Below is a small trained network, with its code and all its weights. Each question gives an input and a class and asks what happens when units are switched off, that is, made to give their printed mean instead of their output.

import numpy as np


def w(rows, s, z=0):
    codes = np.array(rows[::2]) - 128.0
    scale = np.full(codes.shape[1], s)
    scale[-1] = z or s
    return codes * scale


def norm(h):
    return h / np.sqrt((h * h).mean(-1, keepdims=True) + 1e-5)


def f(y):
    return np.maximum(y, 0)


def log_softmax(a):
    a = a - a.max(-1, keepdims=True)
    return a - np.log(np.exp(a).sum(-1, keepdims=True))


def net(x, mask):
    res = np.array(x, float).reshape(1, 2) / 4 @ E
    u = 0
    for l in range(4):
        y = f(norm(res) @ A[l][:, :-1].T + A[l][:, -1])
        res = res + np.where(mask[u : u + 4], y, B[l][:, -1]) @ B[l][:, :-1]
        u += 4
    return log_softmax(norm(res)[-1] @ U[:, :-1].T + U[:, -1])


A, B = {}, {}
E = w([
[2,129,160,102,124,86,70],'x0',
[109,81,66,60,37,61,185],'x1',
],0.0047)
A[0] = w([
[195,14,142,107,62,208,163,206],'0.n0',
[233,98,98,154,146,145,191,8],'0.n1',
[165,121,162,159,211,179,84,187],'0.n2',
[1,86,120,155,96,20,124,178],'0.n3',
],0.0036,0.0017)
B[0] = w([
[90,174,153,127,148,160,61,213],'0.n0',
[167,254,240,71,46,88,72,192],'0.n1',
[86,13,71,131,49,143,143,221],'0.n2',
[243,182,88,107,132,237,92,255],'0.n3',
],0.0039,0.0041)
A[1] = w([
[252,92,138,173,136,85,177,111],'1.n0',
[126,142,121,86,66,38,183,195],'1.n1',
[130,137,87,156,61,170,61,104],'1.n2',
[120,144,138,253,184,93,119,4],'1.n3',
],0.0051,0.0018)
B[1] = w([
[113,158,164,44,127,105,45,200],'1.n0',
[84,3,121,177,141,168,138,254],'1.n1',
[142,174,179,185,161,70,190,255],'1.n2',
[136,57,156,141,181,206,78,168],'1.n3',
],0.0066,0.0035)
A[2] = w([
[2,187,139,90,154,82,103,37],'2.n0',
[135,130,187,106,111,135,103,191],'2.n1',
[61,124,212,150,104,76,156,4],'2.n2',
[177,158,132,104,102,124,128,23],'2.n3',
],0.0073,0.0012)
B[2] = w([
[253,207,179,5,98,203,51,241],'2.n0',
[114,142,52,94,166,106,84,253],'2.n1',
[113,226,144,217,133,105,234,197],'2.n2',
[121,210,209,119,132,196,137,202],'2.n3',
],0.0071,0.0032)
A[3] = w([
[85,90,101,199,253,153,10,68],'3.n0',
[94,60,199,152,212,113,93,158],'3.n1',
[87,107,186,169,185,187,19,251],'3.n2',
[79,203,157,213,231,159,193,254],'3.n3',
],0.0049,0.00063)
B[3] = w([
[88,49,12,59,108,77,141,220],'3.n0',
[77,76,88,77,81,101,202,178],'3.n1',
[119,40,173,83,2,97,188,254],'3.n2',
[30,129,56,220,125,113,190,227],'3.n3',
],0.0063,0.0044)
U = w([
[67,6,102,95,67,111,163,214],'0',
[172,194,172,51,98,163,81,218],'1',
[52,189,112,235,129,121,203,123],'2',
[128,112,127,146,190,74,99,11],'3',
[143,100,129,179,173,108,96,2],'4',
[120,114,139,137,170,107,129,19],'5',
[153,85,130,164,198,124,89,37],'6',
[157,92,124,171,197,131,114,25],'7',
],0.013,0.0042)

Each question gives the input, the list of numbers given to net, and the class t.
The units are the neurons (one row each of A and B). Each row of codes is followed by its name. A weight is (code - 128) times the scale printed after its matrix; where a second scale follows, it is the last column's (A, B and U).
mask holds one flag per neuron, layer by layer. A switched-off neuron (its flag False) gives its mean, the last column of its row in B, instead of its output. The means were averaged over made-up inputs and are rounded, as every weight is.
A unit's drop is (log p(t) with every unit on - log p(t) with that unit switched off) / (log p(t) with every unit on - log p(t) with every unit switched off).
The circuit of an input: a set's keep is (log p(t) with only the set's units on - log p(t) with every unit switched off) / (log p(t) with every unit on - log p(t) with every unit switched off). Starting from the 12 units with the biggest drops (on a tie, the unit counted first), units are removed one at a time, each time the one whose removal leaves the highest keep (on an exact tie, the one counted first), for as long as the keep stays at least 0.8.
circuit, biggest first: the units of the circuit, biggest drop first
most important unit: the unit with the biggest drop
top k neurons: the k neurons with the biggest drops, biggest first
top k neurons in layer l: the k neurons of layer l with the biggest drops, biggest first
drop of u: that unit's drop, to one decimal
input [4,-3], class 1: circuit, biggest first => (2.n0)
input [-1,1], class 2: circuit, biggest first => (2.n2 0.n3)
input [-8,-8], class 0: top 2 neurons => (2.n0 0.n3)
input [4,-2], class 1: top 2 neurons => (2.n0 1.n1)
input [-3,3], class 2: top 4 neurons => (0.n0 2.n2 0.n3 0.n1)
input [1,-3], class 2: top 2 neurons => (0.n2 2.n2)
input [-3,-2], class 2: top 3 neurons => (1.n2 0.n2 0.n3)
input [-3,0], class 2: top 2 neurons => (0.n3 2.n0)
input [4,0], class 1: top 2 neurons => (1.n1 0.n2)
input [-4,2], class 1: top 2 neurons => (0.n2 1.n2)
input [-3,2], class 2: top 2 neurons in layer 0 => (0.n0 0.n3)
input [-4,-5], class 0: top 2 neurons => (2.n0 0.n3)
input [3,-2], class 2: top 2 neurons => (1.n2 2.n2)
input [7,1], class 1: most important unit => 2.n0
input [-5,-5], class 0: top 2 neurons => (0.n3 2.n0)
input [1,1], class 2: top 2 neurons => (2.n0 3.n3)
input [1,0], class 2: top 2 neurons => (2.n0 3.n3)
input [5,4], class 1: drop of 0.n2 => 0.7
input [8,-4], class 1: drop of 2.n0 => 4.3
input [-5,-7], class 0: drop of 3.n2 => 0.0
input [-7,0], class 1: top neuron => (1.n0)
